Below is a small trained network, with its code and all its weights. Each question gives an input and a class and asks what happens when units are switched off, that is, made to give their printed mean instead of their output.

import numpy as np


def w(rows, s, z=0):
    codes = np.array(rows[::2]) - 128.0
    scale = np.full(codes.shape[1], s)
    scale[-1] = z or s
    return codes * scale


def f(y):
    return np.maximum(y, 0)


def log_softmax(a):
    a = a - a.max(-1, keepdims=True)
    return a - np.log(np.exp(a).sum(-1, keepdims=True))


def net(x, mask):
    res = np.array(x, float).reshape(1, 6) / 4 @ E
    y = f(res @ A[0][:, :-1].T + A[0][:, -1])
    res = res + np.where(mask, y, B[0][:, -1]) @ B[0][:, :-1]
    return log_softmax(res[-1] @ U[:, :-1].T + U[:, -1])


A, B = {}, {}
E = w([
[183,194,212],'x0',
[2,196,137],'x1',
[64,21,232],'x2',
[129,128,128],'x3',
[130,129,127],'x4',
[128,128,127],'x5',
],0.0059)
A[0] = w([
[180,145,255,222],'n0',
[44,183,121,204],'n1',
[186,183,124,161],'n2',
[159,184,33,254],'n3',
[58,153,101,170],'n4',
[98,55,181,178],'n5',
[100,214,187,112],'n6',
[194,175,146,91],'n7',
],0.016,0.0061)
B[0] = w([
[67,171,56,221],'n0',
[117,47,184,209],'n1',
[185,175,134,192],'n2',
[182,176,250,251],'n3',
[117,69,166,187],'n4',
[34,110,104,198],'n5',
[70,190,199,175],'n6',
[152,183,117,171],'n7',
],0.023,0.012)
U = w([
[125,179,214,215],'0',
[33,119,116,255],'1',
[145,97,228,17],'2',
[59,42,138,9],'3',
[161,243,116,43],'4',
[80,181,2,87],'5',
],0.0089,0.006)

Each question gives the input, the list of numbers given to net, and the class t.
The units are the neurons (one row each of A and B). Each row of codes is followed by its name. A weight is (code - 128) times the scale printed after its matrix; where a second scale follows, it is the last column's (A, B and U).
mask holds one flag per neuron, in row order. A switched-off neuron (its flag False) gives its mean, the last column of its row in B, instead of its output. The means were averaged over made-up inputs and are rounded, as every weight is.
A unit's drop is (log p(t) with every unit on - log p(t) with that unit switched off) / (log p(t) with every unit on - log p(t) with every unit switched off).
The circuit of an input: a set's keep is (log p(t) with only the set's units on - log p(t) with every unit switched off) / (log p(t) with every unit on - log p(t) with every unit switched off). Starting from all 8 units, units are removed one at a time, each time the one whose removal leaves the highest keep (on an exact tie, the one counted first), for as long as the keep stays at least 0.8.
circuit, biggest first: the units of the circuit, biggest drop first
unit that matters most: the unit with the biggest drop
top k neurons: the k neurons with the biggest drops, biggest first
drop of u: that unit's drop, to one decimal
input [3,0,1,-2,4,-7], class 5: circuit, biggest first	[n3 n1]
input [-4,6,-6,8,4,8], class 2: unit that matters most	n1
input [4,-5,8,6,1,1], class 5: circuit, biggest first	[n0 n3]
input [-2,0,2,-8,-6,-3], class 1: top 2 neurons	[n3 n1]
input [1,-1,0,7,0,-3], class 4: circuit, biggest first	[n1 n4]
input [-1,3,-5,-8,-6,-7], class 2: circuit, biggest first	[n0 n1]
input [-3,0,2,1,-5,-3], class 1: top 2 neurons	[n3 n1]
input [8,-3,2,1,0,-4], class 5: drop of n3	0.2
input [-6,1,-6,3,-3,-4], class 2: drop of n6	0.1
input [-4,5,2,-8,-4,-1], class 3: drop of n3	0.3
input [-2,5,1,5,-2,4], class 3: drop of n3	0.6
